Each row has a name. Each question is about the rows just above it.

Columns, left to right: D P W U
q_107: [143 115 118  78]
q_202: [ 83 142 173 118]
q_184: [174 161 126 127]
Which value is in both q_202 and q_107?  [118]
Which column holds [ 83 174] top down?  D
Which column holds this, read top down? [143  83]  D

Columns, left to right: L E K Y
q_415: [148 116 139 148]
q_202: [173 108 119 148]
q_895: [108  93 163 140]
q_400: [148  99 109 139]
Which column holds [173 108 148] top down?  L
Which column holds [93 99] top down?  E
The one value in q_202 and q_400:  [148]
Which value is in both q_202 and q_415?  [148]
Shared by q_895 and q_202:  [108]
[148 173] is in which column, read top down?  L
Whose row is [148 116 139 148]?  q_415

Columns, left to right: A J Q B F
q_914: [147 129 131 122 122]
q_746: [120 121 142 138 135]
q_184: [147 129 131 133 122]
q_895: [137 142 127 145 132]
q_113: [120 121 128 139 122]
q_722: [117 109 135 143 105]
q_107: [131 146 131 153 108]
q_415: [145 112 114 154  98]
q_400: [120 124 117 145 105]
q_772: [113 117 108 159  88]
q_202: [113 144 118 155 104]
q_532: [113 107 134 153  95]
Shared by q_400 and q_415:  [145]
Which column holds [121 129 142 121 109 146 112 124 117] top down?  J
[147 120] is in which column, read top down?  A

Columns, left to right: G N T C
q_914: [110 129 157 139]
q_772: [128 154 130 111]
q_722: [181 124 144 125]
q_746: [125 125 133 140]
[130 144] is in which column, read top down?  T
Which column holds [130 144 133] top down?  T
The one value in q_746 and q_722:  [125]
The row with [110 129 157 139] is  q_914
Which column holds this, read top down? [110 128 181]  G

Columns, left to right: M V Z S
q_772: [129  91 178 123]
q_914: [ 93  90 155 100]
q_722: [ 92 119 131 116]
q_415: [ 93  91 155  90]
Whose row is [ 93  91 155  90]?  q_415
Which column holds this, read top down? [ 90 119  91]  V
[92 93] is in which column, read top down?  M
[100 116] is in which column, read top down?  S
Shared by q_772 and q_415:  [91]

Columns, left to right: mezep zifu Sokov Fod
q_532: [156 145 146 128]
q_914: [130 135 129 129]
q_772: [129 145 128 128]
q_415: [170 109 105  98]
q_746: [156 145 145 128]
q_184: [143 129 128 123]
Shared by q_184 and q_914:  [129]
The one value in q_184 and q_746:  [128]
Which value is in both q_532 and q_184?  [128]
Which column holds [145 135 145 109 145] top down?  zifu

Columns, left to right: vobo momi Pobo zes reka vota beg pifig mukis
q_184: [128 113  99 118 149 135 112  85 134]
q_746: [129 129 108 127 139 135 119 153 135]
q_202: [129 119 137 125 124  82 135 104 145]
q_107: [126 131  73 119 110 149 124 100 144]
q_895: [129 119 137 125 124  82 135 174 145]
q_113: [113 122 135 102 112 146 126 117 127]
q_400: [126 131  73 122 110 121 124 100 144]
[135 135  82 149] is in which column, read top down?  vota
Which column holds this, read top down? [135 124]  beg
Which column holds this, read top down? [108 137  73 137]  Pobo
Which column holds this, read top down? [110 124 112]  reka
Shared by q_895 and q_400:  [124]
[ 82 149] is in which column, read top down?  vota
Which column holds this, read top down? [127 125 119 125 102 122]  zes

Columns, left to right: mitep mono fupad reze busil faven tozi Dosit nat zet
q_184: [ 96 142 183  95 154 120 108  88 180 121]
q_107: [ 97 117 115 142 174 123 189 183 101 181]
q_400: [111 102 128  98 142 137 149 121 110 176]
Shared by q_400 and q_107:  [142]
Which column holds [101 110] top down?  nat
Which column holds this, read top down? [174 142]  busil
Which value is in both q_107 and q_400?  [142]
Which column holds this, read top down? [117 102]  mono
Whose row is [ 96 142 183  95 154 120 108  88 180 121]?  q_184

Columns, left to right: Kizu davin rin Zoda navi lugok bubu Kadam zed tula
q_184: [125 130  69 151 126 138 122 110  69  94]
q_772: [103  68 119 162 140 154  81  66 147 151]
q_107: [125 130  69 167 126 143 122 110 122 150]
q_746: [152 137 106 152 146 117 128 135 132 145]
Which value is in both q_772 and q_184?  [151]
[ 81 122] is in which column, read top down?  bubu
Whose row is [152 137 106 152 146 117 128 135 132 145]?  q_746
Which column holds this, read top down? [110  66 110]  Kadam

Columns, left to right: giruf Bug papu gepor momin debe
q_746: [126 130 130 133 126 169]
q_184: [131 123 157 131 123 175]
q_415: [133 127 175 126 125 162]
q_895: [126 131 159 128 126  76]
q_400: [127 127 166 120 126 187]
q_722: [126 131 129 127 131 169]
q_532: [132 131 131 129 119  76]
q_914: [125 121 104 128 129 179]
q_107: [123 134  73 135 128 165]
q_772: [126 128 175 126 127  84]
q_202: [125 121 104 128 125 173]
q_113: [129 135  74 130 125 133]
[128 130] is in which column, read top down?  gepor
The one value in q_113 and q_107:  [135]

Columns, left to right: timo zok num gup dazup tola
q_107: [ 94 146 107  96 137 152]
q_415: [103 140 119 119 102 175]
q_914: [145 143 152 146 122 153]
Which column holds [ 94 103] top down?  timo
Whose row is [145 143 152 146 122 153]?  q_914
Which column holds [146 140] top down?  zok
The row with [103 140 119 119 102 175] is  q_415
Which column holds this, read top down? [175 153]  tola

Columns, left to right: Nis guviz Gef Kunav famo bufa fusa tuvo Ramu rober
q_895: [102 145 123 108 156 123 137 115 136 138]
q_914: [108 115 123 129 125 154 135 153 125 137]
q_107: [ 87 153 157  91 146 114 137 103 161 169]
[108  87] is in which column, read top down?  Nis
Shared by q_895 and q_107:  [137]
Shared by q_107 and q_895:  [137]

Columns, left to right: Tef teko Takar bap vebut lepi nakig lari deno
q_914: [ 99 113 129 135 141 149 136  97 155]
q_746: [150 140 111 126 117 113 118 134 110]
q_532: [106 167 142 126 135 150 112 114 135]
q_415: [ 96 169 137 128 118 133 120  73 127]
The one value in q_532 and q_914:  [135]
[ 99 150] is in which column, read top down?  Tef

Columns, left to right: pef mirub meka Dovap
q_722: [137 125 129 107]
q_746: [136 101 150 140]
q_113: [138 164  83 106]
q_202: [140 105 136 108]
Whose row is [137 125 129 107]?  q_722
Whose row is [140 105 136 108]?  q_202

Columns, left to right: saf zope baroz tuku
q_722: [139 158 139 121]
q_415: [139 102 152 154]
q_400: [135 155 119 131]
q_746: [112 102 128 153]
q_107: [115 140 147 143]
q_113: [163 178 109 124]
q_772: [129 153 121 129]
q_914: [135 121 163 129]
q_202: [136 178 109 120]
q_532: [115 140  98 147]
The one value in q_914 and q_113:  [163]
Which column holds this, read top down? [124 129 129 120]  tuku
Which column holds this, read top down? [128 147]  baroz
[109 121 163] is in which column, read top down?  baroz

Columns, left to right: nonak rizom dogol bigi nit tuve
q_184: [130 137 126 106 131 124]
q_113: [106 136  93 148 105 129]
q_415: [158 168 165 124 140 133]
q_532: [115 110 120 153 149 133]
q_914: [148 104 128 134 133  99]
q_772: [143 145 109 106 120  93]
q_107: [136  96 177  94 141 112]
q_202: [116 143 107 171 112 123]
q_722: [127 128 129 134 106 128]
q_895: [118 145 139 126 143 144]
Whose row is [130 137 126 106 131 124]?  q_184
Shared by q_113 and q_107:  [136]
Which column holds [171 134 126] top down?  bigi
[106  94 171] is in which column, read top down?  bigi
The one value in q_107 and q_113:  [136]

Columns, left to right: davo pim Dizut zelot Gat
q_772: [117 138 126 122 122]
q_400: [145 132 105 115 141]
q_107: [149 110 139 139 132]
q_532: [154 162  70  95 121]
q_113: [121 126 141 130 139]
q_722: [126 137 126 122 134]
q_202: [120 119 144 139 120]
q_914: [154 129 112 127 156]
q_746: [137 114 136 133 122]
The one value in q_113 and q_532:  [121]
Which column holds this, read top down? [119 129 114]  pim
Which column holds [115 139] top down?  zelot
Shared by q_914 and q_532:  [154]
[110 162 126 137 119] is in which column, read top down?  pim
Shared by q_202 and q_113:  [139]
Which column holds [105 139  70 141 126] top down?  Dizut

Columns, left to right: ruku liv lavu pibi Bon lop
q_202: [132 128 128 113 135 136]
q_184: [138 113  74 136 137 114]
q_113: [126 128 130 128 124 127]
q_722: [130 129 127 128 131 125]
[130 127] is in which column, read top down?  lavu
The one value in q_202 and q_113:  [128]
Which column holds this, read top down? [136 128 128]  pibi

Columns, left to right: besov zeseb zuzu Kozud Viduk bimid
q_400: [128 129 133 117  78 153]
q_415: [161 101 122 138  93 137]
q_184: [100 161 118 101 145 128]
q_772: [150 108  84  93 138 115]
q_722: [105 161 129  90 143 130]
q_914: [153 102  96 144 101 132]
q_107: [143 115  92 130 101 135]
q_895: [164 129 136  84 131 126]
q_113: [170 103 148 126 105 133]
q_202: [169 107 128 117 127 136]
q_532: [135 137  80  99 130 136]
q_746: [166 127 138  86 130 126]
The one value in q_532 and q_722:  [130]
[117 138 101  93  90 144 130  84 126 117] is in which column, read top down?  Kozud
Which value is in both q_184 and q_202?  [128]
Which value is in both q_895 and q_532?  [136]
The one value in q_914 and q_184:  [101]
Which column holds [129 101 161] top down?  zeseb
Which column holds this, read top down? [115 130 132 135]  bimid

Columns, left to right: mudo mov Fadib zugi Vobab bugi gog fula
q_772: [111 111 133 105 126 154 125 131]
q_532: [107 124 122 116 118 154 116 112]
q_113: [167 113 121 129 140 154 140 121]
q_746: [165 116 134 153 150 154 117 125]
q_895: [107 124 124 116 114 154 115 113]
q_202: [167 111 122 128 139 154 140 122]
q_914: [108 120 120 116 115 154 112 115]
q_107: [107 119 136 103 128 154 122 132]
q_722: [152 108 147 139 133 154 124 138]
q_415: [155 110 150 120 135 154 118 137]
q_184: [165 116 134 153 150 154 117 142]
Whose row is [107 124 124 116 114 154 115 113]?  q_895
Which column holds this, read top down? [117 115 140 112 122]  gog
Whose row is [165 116 134 153 150 154 117 125]?  q_746
Which column holds this, read top down? [129 153 116 128 116 103 139 120 153]  zugi

